Here is a tiny trained network, its code and every weight. The questions are about switching its units off for an input and a class, where a switched-off unit gives its printed mean instead of its output.

import numpy as np


def w(rows, s, z=0):
    codes = np.array(rows[::2]) - 128.0
    scale = np.full(codes.shape[1], s)
    scale[-1] = z or s
    return codes * scale


def f(y):
    return np.maximum(y, 0)


def log_softmax(a):
    a = a - a.max(-1, keepdims=True)
    return a - np.log(np.exp(a).sum(-1, keepdims=True))


def net(x, mask):
    res = np.array(x, float).reshape(1, 4) / 4 @ E
    y = f(res @ A[0][:, :-1].T + A[0][:, -1])
    res = res + np.where(mask, y, B[0][:, -1]) @ B[0][:, :-1]
    return log_softmax(res[-1] @ U[:, :-1].T + U[:, -1])


A, B = {}, {}
E = w([
[235,149,212,39,186,233,76,195,135],'x0',
[244,90,218,116,24,52,140,173,110],'x1',
[186,72,206,238,171,135,17,63,189],'x2',
[63,110,230,198,171,90,125,255,12],'x3',
],0.0095)
A[0] = w([
[156,47,191,179,167,108,8,72,192,32],'n0',
[149,146,153,106,118,173,106,201,169,92],'n1',
[108,163,74,6,83,92,158,196,78,85],'n2',
[114,129,158,23,117,200,125,135,70,44],'n3',
[147,150,108,87,129,120,118,49,219,112],'n4',
[88,96,169,168,155,113,150,210,96,12],'n5',
[94,159,172,184,187,104,118,158,78,97],'n6',
[219,126,144,98,79,92,161,81,151,103],'n7',
[169,112,166,77,225,194,76,147,151,116],'n8',
[161,54,144,149,56,30,168,144,127,150],'n9',
[48,64,41,211,85,59,142,91,120,64],'n10',
[136,122,86,96,95,163,145,72,181,2],'n11',
[34,162,41,133,229,188,94,55,117,53],'n12',
],0.011,0.0037)
B[0] = w([
[96,1,26,31,200,59,215,81,182,245],'n0',
[165,199,200,166,176,125,71,119,128,177],'n1',
[58,32,48,79,167,51,188,101,84,236],'n2',
[151,166,151,64,163,81,170,58,153,185],'n3',
[65,142,136,143,3,241,188,199,163,213],'n4',
[24,157,164,149,91,201,155,189,241,204],'n5',
[88,148,96,106,81,222,199,238,163,205],'n6',
[105,89,230,213,197,205,66,157,126,200],'n7',
[200,202,154,144,126,133,183,30,119,213],'n8',
[116,144,234,187,174,115,144,124,32,217],'n9',
[208,243,153,93,122,69,153,47,204,238],'n10',
[72,164,104,138,137,187,176,245,210,192],'n11',
[114,47,245,200,179,139,25,114,24,254],'n12',
],0.0082,0.017)
U = w([
[87,160,131,127,95,196,159,198,179,101],'0',
[96,64,78,65,156,81,161,86,130,107],'1',
[155,248,159,120,132,98,142,45,153,92],'2',
[116,89,209,181,146,137,91,139,68,121],'3',
[140,149,131,135,123,132,134,119,108,249],'4',
[189,125,81,122,20,101,85,153,112,108],'5',
[161,147,61,142,77,109,71,177,121,107],'6',
],0.013,0.021)

Each question gives the input, the list of numbers given to net, and the class t.
The units are the neurons (one row each of A and B). Each row of codes is followed by its name. A weight is (code - 128) times the scale printed after its matrix; where a second scale follows, it is the last column's (A, B and U).
mask holds one flag per neuron, in row order. A switched-off neuron (its flag False) gives its mean, the last column of its row in B, instead of its output. The means were averaged over made-up inputs and are rounded, as every weight is.
A unit's drop is (log p(t) with every unit on - log p(t) with that unit switched off) / (log p(t) with every unit on - log p(t) with every unit switched off).
The circuit of an input: a set's keep is (log p(t) with only the set's units on - log p(t) with every unit switched off) / (log p(t) with every unit on - log p(t) with every unit switched off). Starting from the 12 units with the biggest drops (on a tie, the unit counted first), units are removed one at a time, each time the one whose removal leaves the highest keep (on an exact tie, the one counted first), for as long as the keep stays at least 0.8.
circuit, biggest first: the units of the circuit, biggest drop first
most important unit: the unit with the biggest drop
top k neurons: the k neurons with the biggest drops, biggest first
drop when u is switched off: that unit's drop, to one decimal
input [4,-3,0,-8], class 0: most important unit	n4
input [6,-2,-2,-5], class 2: top 2 neurons	n8, n3
input [2,2,1,3], class 4: circuit, biggest first	n12, n4
input [-7,-2,-1,6], class 2: top 3 neurons	n10, n4, n11
input [6,6,-2,8], class 0: top 2 neurons	n5, n12
input [5,-5,1,2], class 2: top 4 neurons	n8, n7, n9, n3
input [-2,-5,-1,-5], class 0: top 3 neurons	n4, n11, n9
input [-6,5,-5,-4], class 2: top 4 neurons	n10, n0, n12, n9
input [4,3,1,0], class 2: top 2 neurons	n12, n8
input [-4,5,-2,-4], class 3: top 3 neurons	n7, n9, n6
input [-5,-6,-4,1], class 3: top 3 neurons	n12, n0, n8
input [-8,-2,-7,6], class 2: top 3 neurons	n10, n0, n4
input [-8,-1,7,7], class 2: top 4 neurons	n10, n4, n2, n11
input [-3,5,6,7], class 0: top 4 neurons	n5, n6, n12, n2
input [-4,2,3,4], class 0: most important unit	n12
input [4,3,-4,1], class 1: top 3 neurons	n2, n10, n12
input [-5,5,-6,-7], class 0: drop when n7 is switched off	0.1
input [6,6,-4,8], class 0: drop when n12 is switched off	0.4
input [-2,-5,2,0], class 3: drop when n12 is switched off	1.8
input [8,4,2,-6], class 2: most important unit	n8
